[ 110   48  -86  -79  229 -111  -19  142 -294   55 -165  -78 -288 -175
  -16   76 -120 -111  -40  -42 -209 -112  -46  149 -227   47  122  -67
 -148   -5   38  -41] | romup
[  -2 -131 -113  -16  542  115 -114 -110   22 -324 -143 -402  -29  -16
  198   33  392 -240 -269  417  400  -81 -209 -423  147  146  -78   -9
  -62  293 -259  223] | zef
[ -78  107 -201 -178   -3  -97  238    2 -239 -151  368 -685  134 -250
  292   42  147  -37  -30  123 -218  -51 -193  -73  194  173  -90   81
   13  219   16   48] | giku
[ -23  -26 -193  -43  351 -209   85 -138 -333  -91  128 -166 -382 -505
 -288  -34  -74 -220   -7  410 -123  -99 -104 -183  -10    9  -68   80
  133  419  294  153] | Lenel
[ 173   81 -171 -111  100  -28  -71 -102 -388  134  -56 -103 -309 -388
  218   -3   43 -300  118 -130 -306   -9  -74  -77  -39   92   27  152
  189  144  114  267] | Lenel
[-123  127  209  376  294   78   46  -24   61   59 -655  658   36  523
 -190  -52   94 -300  -70 -302  177 -131  170  342   41 -170  361  195
   64 -122  310 -128] | giku
[  54   40 -345 -236 -325  124   94  200 -177  -18   51 -199  222 -282
  232  125  -32 -103  -93 -163 -186  100 -381  -60 -180   69  -49 -139
  -42  189  -92 -244] | los
[  74 -278   85   83  270   65   71  250 -221  308  -47  191 -107 -183
 -136 -147 -149   79  127 -110 -101 -243  -67  -43  -79  -91   21   -6
    2  -22  293 -144] | zef
[-138  359 -194 -248  390  113  -87 -191 -320 -126 -111 -447 -165  -64
  463    2  469 -170 -203  208 -264   74    5  -76   64   56   -2  114
   40  332   16  422] | zef
[ -73  -63  440  175  283  378 -226   88   85 -153 -597  415 -134   77
 -228  120  147 -252 -169   22  255 -185   -1 -247 -399 -155 -178 -136
 -159   73  -83  195] | romup
[ 135   12 -371 -358 -303 -190  235 -389   79  -61   69 -616  272    1
  220 -133    0 -252  -47  180   89  100 -183  143  478  -18 -126  144
   54  126 -447 -272] | los
[ 165 -314 -112 -496  131   93  -60  194 -498  273 -125  135  101 -429
  144  152 -291   50   20 -212 -209 -275 -301  -86 -188 -114  -55   18
   58  128  205  -26] | taver
[ 296 -113 -279  158 -503  134  298  -94  -14  -31  363 -419  263 -187
  149 -240  -66  -16 -134   -6   78   73 -266 -180 -197  433 -158   57
  116  148  -74  141] | Far
[ -41 -156 -212 -172  -44  142  119 -156  -17   83  383  -34  325  -65
 -243  -26 -127  272  387  -56  319  110   68   71   79 -207 -140  259
  -15  -52  -27 -143] | zon
[-175   31   20 -385 -276  419  227  207   11  -80  150 -153  406  -83
   40  264  -22  -64  103 -148 -216  200  -89 -118  -32 -242  -48   15
  -60   20 -365 -203] | diris
[  84   99 -158  -22 -348  -36  214  -54   46   44  158  -60  166 -174
 -103 -193  -43  -88 -157 -164  -76   81 -123   80   95  203  -60   21
 -112  177 -132 -134] | Lenel
[ -91   71 -183 -146  -11  280 -264  317 -243  151 -237  417  -60   89
  140   -1  114 -100  109 -237  121   97  106  115 -323  -13  112 -101
  -53 -116  192 -227] | romup
[ 130   24  121   -1  193   60  -59   40 -307  217 -698  185  -98  147
  522  185   51  -67  147 -366   30 -211  -71  291  186 -189  110  123
  -98 -252  172 -133] | los
[  32 -132 -277 -262 -260  -22  433   25  -44  -63  264    2  371  -25
   71  152 -240   71  280 -269   62  278   77  237  296  275 -120  252
  -63   12  -91 -104] | romup
[ -85 -198  -88 -526 -385  253  229   18 -387  319  384   60  313  -15
  -52   87 -150  368  510 -173  104   94  -12    9  -81 -397  -41  126
  146 -281  112 -214] | Far
[ 146  237  -12 -187  183  -76  168  -12 -421  183  227 -491 -162 -175
  741  -23  306  213  232 -136 -236   -3  107   19  194   45   93  294
 -123   37   90   60] | moku
[ -97 -208   82  -51  204  229 -278  143   89  -90 -195  404  177  -88
  -85  162  -67 -283 -132 -210    9  -34 -234  -87 -306 -193   20    6
   67  -23    2  200] | zon
[ 264  -94  -70  201 -366  210  340  200  -96   47  496 -114  215 -160
  566 -249  123  -71   48 -149   98  -44  -38 -121  -28  380 -123   55
    9  -67   64  -71] | zon
[-148  173  -46 -143  225 -192  103 -198  108  -18   63 -109 -140   12
 -371 -147   68 -264  -81  304  -33  128  112   41  268 -265  160  114
   21  163 -148 -136] | zon
[ 105  123  151  -22  390 -166  386 -227 -443  128    2  -41  -62  -84
  899  127  421  225  -23 -163  -66  -55  298   52  440  114  203  420
   59   59  513  353] | los
[ 383  -52  -63  -87  174  -52  478 -381 -535   88  158 -493  -66 -275
  890  -13  310  223  133  151   10  -65 -112 -157  252   32 -172  418
  -18  211  119   89] | taver
[ -70 -147 -215 -215  -76   94  121   69  253 -138  480 -188  554   33
  -44  111 -224 -128   60 -105   41  219 -171  124    6   67   43  288
  -64   42 -486 -212] | taver
[  90 -188 -131 -226   27  192  213  197 -401  159  175  -64  -93 -235
  260  101   70   11  133 -126 -200  185 -233 -318  -92  142   71   53
   53   45  -18  100] | giku
[ 212  -64 -256 -362  220 -147  456 -428 -225  121  386 -651  274 -454
  -41  -52 -104  -64  184   30 -160  -33  -69  114  194 -320  -75  439
   46  259 -209 -159] | Far
[ 217  218    4  311  311  -72  165 -224  -16 -119  -40 -259 -122  130
  250    8  200   -8 -189  256   14  151  185   24  153  193  145  294
   82  250  117  361] | giku
[ 187  -60  137 -228  204  -84  180  -33 -578  379 -235  528 -370 -299
  362  145  -85   91   18 -111 -112 -148  102  208  158 -174   28   66
  -62 -109  459  150] | zon
[  31   38 -208  -13  294  -28 -100  -23  -54  -76   75    2 -221  -65
  -31  -74   72 -527  -43  232  345  -55  -56  -80  377  174   68   24
   56  106 -194   -5] | diris
[  -3  -74 -227  -21  164  188 -273  175  137 -156  119 -501   66 -375
 -338 -236   44 -357 -184   84 -131   10 -464 -294 -403   25 -138 -141
  -95  293 -336   57] | zef
[  46    8 -449   26   23   65 -338  195    5 -271  631 -556   47 -324
   84 -170  150 -158  -64   20  -70  209 -420 -328 -276  372  131  -46
    8   55 -266  107] | Lenel
[  91 -405 -317 -297 -154  100  -81   31  -75    7  593 -601  319 -253
   81 -253   28    5  143   -1  332 -118 -466 -465  -17   85   13   67
  137  -47 -301  -83] | Far
[ -15  -15 -700  -83  -32  -29 -431  313   36 -168  317 -637   29  220
 -334 -308  -25   10  331  145  256  260  -26 -189  -41  470  102 -133
  183  -61  -96 -168] | diris
[-109  -27   96  -84  261 -123    2  -89 -160   88  -81   60 -187 -192
  127  -41   44   50  -60   24 -300 -162  133   44   17 -197  211   93
   44   31  201    6] | giku
[-154  288 -152  113  503   55 -130  195  -67 -310 -207   90 -197  256
  311   90  328 -197   46  -15  224   22  287   83  214  362  255  -14
 -191  -18   53   63] | moku
[ 164  -15 -180   86 -183   -6  116   74 -145  204  262 -159   45  -68
  224 -440   52  101   59 -224 -118  -84  -34    0   40  228  156  123
   50   17  147 -112] | Lenel
[-203  168 -237  184   13 -275  150  127  170   35   21 -134   10  405
 -125 -381  116 -102   20  103    0   28  236  228  388  160  277   15
   97  125  180 -423] | giku
[ 347   73 -349 -187  162 -379   84 -611 -168  115  306 -323 -115   23
  -40 -298    3  -78  260   96  232  131  124  262  307  132 -103  366
   62  -55 -228   15] | moku
[-146 -264  -37 -162  119  247  139  256  147  -61  474 -385  360 -399
 -636    4 -235  142   93  144 -147  170 -124 -269 -561 -347   31  180
  -83  317 -132 -238] | giku
[ 403  -66 -192   83   33  121  226  -79  -61  273  305 -295  626  -56
  422   22  -39  264  127 -538 -132  169  -47  325 -115   40   -2  509
   10  -33   14  -55] | zef
[  78  162 -482  151 -442   42 -302  379  309 -204  -59 -244    1  239
  -78 -130  -67 -508 -252  196   63  225 -377  -13 -327  195  165 -341
   81  126 -308 -258] | zon
[ 111  -80 -327  197 -336 -211  337  287   98  198  166 -144  334   70
   25 -350 -249  141  -81 -375 -369  259  -87  222  -61  317  329  267
  151  134  365 -334] | diris
[ 234  208 -193  108 -143 -283  382  160   -6  170  -65  -68  224  486
  414 -180   66    6  -53 -261 -133   77   36  414  261  -58  624  248
   18  -21   81 -675] | Lenel
[ -82   11   87 -258  180    8  475  -54 -249   79 -305 -156 -148 -573
  206  174  137  -21    3 -245 -602   55  226 -121  114   22 -141   87
 -130  355  191  379] | zon
[ 158  128  288  144   -1  234  345 -125  -95  141 -375  255  331  356
  653   51  173  224  -22 -457  -97  -63   92  243  374 -178  192  342
  -43 -261  139 -102] | zon
[ -93  123 -199  -42   89   44 -203 -194  -77  -60  215   30  115 -347
 -308 -217   57  125 -101 -289 -497  232  139   -3 -328  283 -108   31
   94   47  202  347] | Lenel
[ 261  114   77    4  248   46  354 -268 -391   58  145 -260   -1    4
  672  -22  232  212  212 -172  -70  -70   84   55  291   89   23  496
    4   17   91  346] | zef
[ -82   67  -53 -263  -89   44  474 -148  -83  100  286  149  167  247
 -190 -210  115 -326  296  -75   94   80  197   82  444 -153  124  181
  171  -56 -195 -245] | giku
[ -90  139 -310   78  721  -52 -416  -58 -115 -206  106 -250 -292 -278
 -441   71 -148 -303  -76  357  298 -156  -55   49  -90   92  217  149
  -43  207   23  229] | los
[  99  120 -317   99  -89 -160  267  231 -142 -182  165 -617  127  343
  610 -262  240    8   92  -78 -188  142  -19  113   55  373  226  134
   65  -62  151 -155] | diris
[ -92  182 -217 -573 -177   21  -99 -310  -11  -78  357 -350  161 -171
 -168   51  116   49  178  204   66  300   24  -45  -57 -538  -12  153
   21  121 -370 -198] | romup
[ -25  421 -326  254  422 -226    9  -73  -52 -133  -33 -607  -23   75
  375 -157  356 -142 -168  -56 -316  113  166  231   97  394  237  191
  -21  154  122  -51] | los
[ 151   -4 -259  106   87  -65   63  -21 -141 -170  -52  125 -130 -161
  345  -58  179 -444 -221  -15  275  -10   50 -167  176  664   15   62
  143  207  226  416] | zon
[ 189  -24 -212   25  -29 -100   10  286   89  -48  262 -321  -48 -174
  187 -117  111 -560  -99  254  285   28 -245 -164  327  178   78  -61
   32  176 -188 -202] | zef
[  97    4 -148 -365    5   82  193   33 -283  117  233 -186  -43 -523
   74   73   45 -323  -16  107 -118   81   46 -288  307  170  -76   65
  141  306  -12   92] | Lenel
[  34  159 -153 -159  422 -177  179   13 -348  -18  500 -296 -363 -407
  384 -165  183  146   29  219 -439  124  206 -131  182  176  125  155
  -23  234  177  228] | zon
[  70  -87 -117  336 -289   52  292  243   12  110  232  124   54  153
   68 -450  -67   58  222 -105   96 -127  262   66  -17  237  171   43
  123 -125  374 -285] | zon
[-112   20    6 -346 -304  146  241   29  140  136  437   44  342   19
 -372  -91  -97  107  102  -28 -291  279  -97  -56 -262 -668  253   40
   40  -13 -423 -650] | Far
[  86  313 -300   78  609  154 -125  -44 -380 -137  145 -368 -140  -62
  496  -11  405 -248  168  -68  150    5  131   23  207  337  188  354
  -19   76   79  330] | Lenel
[ 180 -189 -130 -598   49  176 -134  307 -317  244 -141  381  178 -214
  324  198 -188 -201  -76 -390 -163  -66 -310    0   29 -141  239   -3
   14  -82 -194 -256] | zef
[-239  -24 -453 -263 -201  121 -316 -126  181 -213  557 -368  210 -399
 -651 -197 -162   56  324  154  169   86  153  -66 -294 -119 -123    5
   66  153 -149   -6] | giku
[ 127  157 -247  239 -170  -24  146   40   89 -352  423 -271  215  108
  101  -98 -114 -141   -3   -8  402  125   49  129  245  819   94  321
  -92  -51  -80  127] | taver
[ 116   74 -132 -261  397  203   92 -215  -77   36  173 -156   24 -273
 -140   10  141 -494  209  -50   59  126  175 -117  124  -41 -142  260
   10  176 -445  120] | zon
[-246  300  -49  -88  183 -189    0  232 -162  -86  428   33 -146 -314
   65  -11   -2   69 -159   49 -416   68  182   -1   73  316  170   22
  -26  237  232  -10] | Far
[  81  188 -201  -63  324 -110  -64 -232  -17  -71  419 -327  116   -5
 -407  -15 -130  -46  158  105  188  194   70  123   35   99   12  442
  -30   13 -269 -148] | zon
[ 306  -74 -288 -360 -112  -10  392 -456 -362  280  391   61  255 -146
  211 -125  -78  158  346  -46  367  -43   54  228  662 -174 -149  388
  135   16   64  -85] | zef
[ -16   77  -37  -99   58 -250  398 -107 -208  139  140 -214  -73  285
  565 -136  248  213  367  -80  -18  -57  330  146  568   72  201  245
   26 -133  126 -204] | moku
